Here is a tiny trained network, its code and every weight. The questions are about switching its units off for an input and a target symbol, where a switched-off unit gives its printed mean instead of its output.

import numpy as np


def w(rows, s, z=0):
    codes = np.array(rows[::2]) - 128.0
    scale = np.full(codes.shape[1], s)
    scale[-1] = z or s
    return codes * scale


def norm(h):
    return h / np.sqrt((h * h).mean(-1, keepdims=True) + 1e-5)


def softmax(a):
    e = np.exp(a - a.max(-1, keepdims=True))
    return e / e.sum(-1, keepdims=True)


def log_softmax(a):
    a = a - a.max(-1, keepdims=True)
    return a - np.log(np.exp(a).sum(-1, keepdims=True))


def net(x, mask):
    ids = ['αγδζησψω'.index(c) for c in x.split()]
    T = len(ids)
    res = E[ids] + P[:T]
    u = 0
    for l in range(2):
        r = norm(res)
        for j in range(3):
            rows = slice(3 * j, 3 * j + 3)
            q, k, v = (r @ M[l][rows].T for M in (Q, K, V))
            z = softmax(np.where(np.tri(T) > 0, q @ k.T / 3**0.5, -1e9)) @ v
            o = O[l][rows]
            res = res + np.where(mask[u + j], z, o[:, -1]) @ o[:, :-1]
        u += 3
    return log_softmax(norm(res)[-1] @ U[:, :-1].T + U[:, -1])


Q, K, V, O = {}, {}, {}, {}
E = w([
[48,77,149,233,59,126,147,105],'α',
[106,100,88,167,178,190,172,61],'γ',
[133,111,109,72,76,213,84,126],'δ',
[53,83,49,51,55,102,174,156],'ζ',
[106,150,162,110,4,209,158,79],'η',
[174,51,143,138,185,62,155,86],'σ',
[175,55,179,160,138,160,160,218],'ψ',
[99,134,250,71,217,99,178,160],'ω',
],0.024)
P = w([
[159,151,17,104,32,103,36,193],'0',
[172,151,71,145,76,153,64,130],'1',
[152,115,67,140,94,155,94,120],'2',
[139,101,88,121,98,164,113,118],'3',
[133,95,98,106,96,168,135,110],'4',
[129,89,109,99,97,174,153,101],'5',
[131,88,121,80,93,183,176,90],'6',
[122,78,137,83,95,185,192,88],'7',
[120,78,144,68,101,185,215,89],'8',
[104,81,168,70,103,188,235,85],'9',
[80,94,181,66,108,201,254,71],'10',
],0.0092)
Q[0] = w([
[88,58,143,106,53,169,197,95],'0.h1',
[104,209,62,164,142,105,117,189],'0.h1',
[120,180,32,131,159,76,74,164],'0.h1',
[93,81,132,92,110,134,163,118],'0.h2',
[110,115,126,102,99,125,144,120],'0.h2',
[115,109,106,122,142,114,156,153],'0.h2',
[69,129,106,169,145,48,134,151],'0.h3',
[103,13,122,128,103,134,163,128],'0.h3',
[88,7,126,167,156,91,170,145],'0.h3',
],0.015)
K[0] = w([
[166,53,235,97,158,100,249,139],'0.h1',
[126,142,28,191,71,128,91,141],'0.h1',
[117,139,20,182,91,153,95,93],'0.h1',
[93,126,171,119,130,120,142,122],'0.h2',
[153,80,175,127,122,122,125,119],'0.h2',
[134,142,121,112,122,141,127,148],'0.h2',
[102,176,102,175,160,69,31,157],'0.h3',
[94,57,177,81,144,139,201,120],'0.h3',
[130,176,186,129,154,96,85,126],'0.h3',
],0.015)
V[0] = w([
[216,24,94,138,90,123,117,128],'0.h1',
[192,80,136,110,170,42,76,115],'0.h1',
[53,145,128,77,142,56,56,5],'0.h1',
[93,202,124,126,166,147,109,195],'0.h2',
[134,200,141,130,111,75,152,132],'0.h2',
[177,74,84,161,67,152,144,133],'0.h2',
[81,86,149,167,67,103,127,140],'0.h3',
[200,141,158,141,109,91,169,34],'0.h3',
[118,133,95,128,105,170,84,119],'0.h3',
],0.013)
O[0] = w([
[205,85,56,105,115,186,211,116,195],'0.h1',
[210,72,147,112,71,80,72,42,253],'0.h1',
[244,201,245,70,170,97,97,19,90],'0.h1',
[115,120,184,60,157,188,193,195,32],'0.h2',
[170,152,171,134,87,100,185,176,46],'0.h2',
[199,180,150,174,191,124,1,137,187],'0.h2',
[178,88,154,72,99,67,141,152,148],'0.h3',
[237,81,152,123,108,108,103,30,149],'0.h3',
[61,107,196,131,153,50,151,110,159],'0.h3',
],0.0095,0.0074)
Q[1] = w([
[132,81,142,32,207,197,94,68],'1.h1',
[49,6,105,69,144,133,156,96],'1.h1',
[78,17,232,165,91,179,162,109],'1.h1',
[184,236,51,95,145,123,58,152],'1.h2',
[85,151,154,92,101,213,80,135],'1.h2',
[154,187,181,184,76,151,166,180],'1.h2',
[173,97,87,138,114,194,57,158],'1.h3',
[112,141,118,70,113,111,72,185],'1.h3',
[104,147,74,114,153,51,15,93],'1.h3',
],0.014)
K[1] = w([
[182,61,229,30,234,190,102,97],'1.h1',
[150,13,191,109,176,139,194,208],'1.h1',
[113,93,245,216,150,141,205,172],'1.h1',
[79,211,65,81,59,145,6,171],'1.h2',
[28,143,165,100,245,164,155,72],'1.h2',
[88,201,177,173,34,103,100,199],'1.h2',
[173,121,142,143,147,181,204,199],'1.h3',
[105,79,111,92,99,156,42,170],'1.h3',
[146,136,44,97,73,135,29,89],'1.h3',
],0.014)
V[1] = w([
[80,166,28,79,146,161,72,59],'1.h1',
[103,120,88,106,109,124,226,100],'1.h1',
[96,172,105,85,82,44,132,89],'1.h1',
[174,143,130,110,224,68,197,187],'1.h2',
[75,10,139,166,125,78,112,137],'1.h2',
[123,78,113,54,63,136,205,136],'1.h2',
[52,147,112,136,56,149,168,79],'1.h3',
[142,135,56,167,137,130,180,87],'1.h3',
[174,172,53,137,142,170,181,167],'1.h3',
],0.012)
O[1] = w([
[212,78,198,138,209,83,63,126,141],'1.h1',
[143,134,107,154,223,109,168,121,59],'1.h1',
[99,166,238,157,191,105,214,77,66],'1.h1',
[74,36,145,152,126,67,72,142,2],'1.h2',
[231,157,130,115,87,45,60,113,209],'1.h2',
[198,85,137,95,196,127,96,119,98],'1.h2',
[228,117,101,211,155,132,183,68,193],'1.h3',
[86,101,163,148,47,101,187,115,94],'1.h3',
[98,139,254,140,38,75,143,192,62],'1.h3',
],0.011,0.0044)
U = w([
[190,91,135,95,94,108,140,75,172],'α',
[124,244,80,166,80,18,105,143,111],'γ',
[53,125,183,87,138,53,172,151,254],'δ',
[134,168,156,106,122,188,41,193,103],'ζ',
[40,93,71,112,203,170,124,76,88],'η',
[128,191,155,169,107,213,190,132,106],'σ',
[116,60,33,125,81,142,198,202,117],'ψ',
[80,104,137,253,155,116,86,110,96],'ω',
],0.011,0.0085)

Each question gives the input, a string of symbols that net reads in full, and the target symbol t.
The units are the heads (3 rows each of Q, K, V and O). Each row of codes is followed by its name. A weight is (code - 128) times the scale printed after its matrix; where a second scale follows, it is the last column's (O and U).
mask holds one flag per head, layer by layer. A switched-off head (its flag False) gives its mean, the last column of its rows in O, instead of its output. The means were averaged over made-up inputs and are rounded, as every weight is.
A unit's drop is (log p(t) with every unit on - log p(t) with that unit switched off) / (log p(t) with every unit on - log p(t) with every unit switched off).
The circuit of an input: a set's keep is (log p(t) with only the set's units on - log p(t) with every unit switched off) / (log p(t) with every unit on - log p(t) with every unit switched off). Starting from all 6 units, units are removed one at a time, each time the one whose removal leaves the highest keep (on an exact tie, the one counted first), for as long as the keep stays at least 0.8.
units of the circuit, in order: the units of the circuit, biggest drop first
heads that matter: for each layer, one digit per head in row order, 1 if its drop is at least 0.15 and else 0, layers parted by /
drop when u is switched off: that unit's drop, to one decimal
input η σ ω σ, target δ: units of the circuit, in order : 0.h1, 1.h3
input ψ η σ δ δ ω ζ δ ω α, target η: heads that matter : 110 / 001
input ζ ω η ζ σ δ γ η δ, target σ: units of the circuit, in order : 0.h1, 1.h2, 0.h3
input η η ω η δ δ δ η, target η: units of the circuit, in order : 1.h3
input α α ζ γ δ α ω δ δ σ, target γ: units of the circuit, in order : 0.h1, 1.h2, 0.h3
input δ η α σ ω, target δ: heads that matter : 110 / 000
input δ η η δ, target ζ: heads that matter : 110 / 100
input δ η ζ σ ω ζ δ δ σ δ, target γ: units of the circuit, in order : 0.h1, 1.h2
input ω σ α δ γ, target σ: units of the circuit, in order : 0.h3, 1.h2, 0.h1
input σ σ ω δ, target η: units of the circuit, in order : 1.h3, 0.h3
input η η δ δ α ζ, target δ: units of the circuit, in order : 0.h1, 0.h2, 1.h1, 0.h3
input η δ δ δ δ δ η ζ ζ, target δ: units of the circuit, in order : 0.h1, 1.h1, 1.h3
input δ γ ω δ δ δ δ δ δ δ ψ, target ζ: heads that matter : 101 / 000
input σ ω σ δ ζ η γ, target σ: units of the circuit, in order : 0.h1, 0.h3, 1.h2
input ψ δ δ ω ω η, target η: units of the circuit, in order : 1.h3, 0.h1, 0.h2
input δ η ζ δ δ γ η, target σ: units of the circuit, in order : 0.h1
input ζ η σ δ ω σ, target η: heads that matter : 111 / 011
input σ δ σ η ψ ω δ σ δ δ σ, target η: units of the circuit, in order : 0.h1, 1.h3
input η α ω δ η δ σ, target γ: heads that matter : 111 / 010
input δ σ ψ η δ δ δ ω, target δ: units of the circuit, in order : 0.h1
input η σ ζ η δ σ δ δ ψ δ α, target ψ: drop when 0.h1 is switched off : 0.9
input γ ω η δ ω, target η: drop when 0.h3 is switched off : 0.1
input δ δ α, target γ: drop when 1.h2 is switched off : 0.3
input δ α σ δ η α, target α: drop when 0.h1 is switched off : 0.4
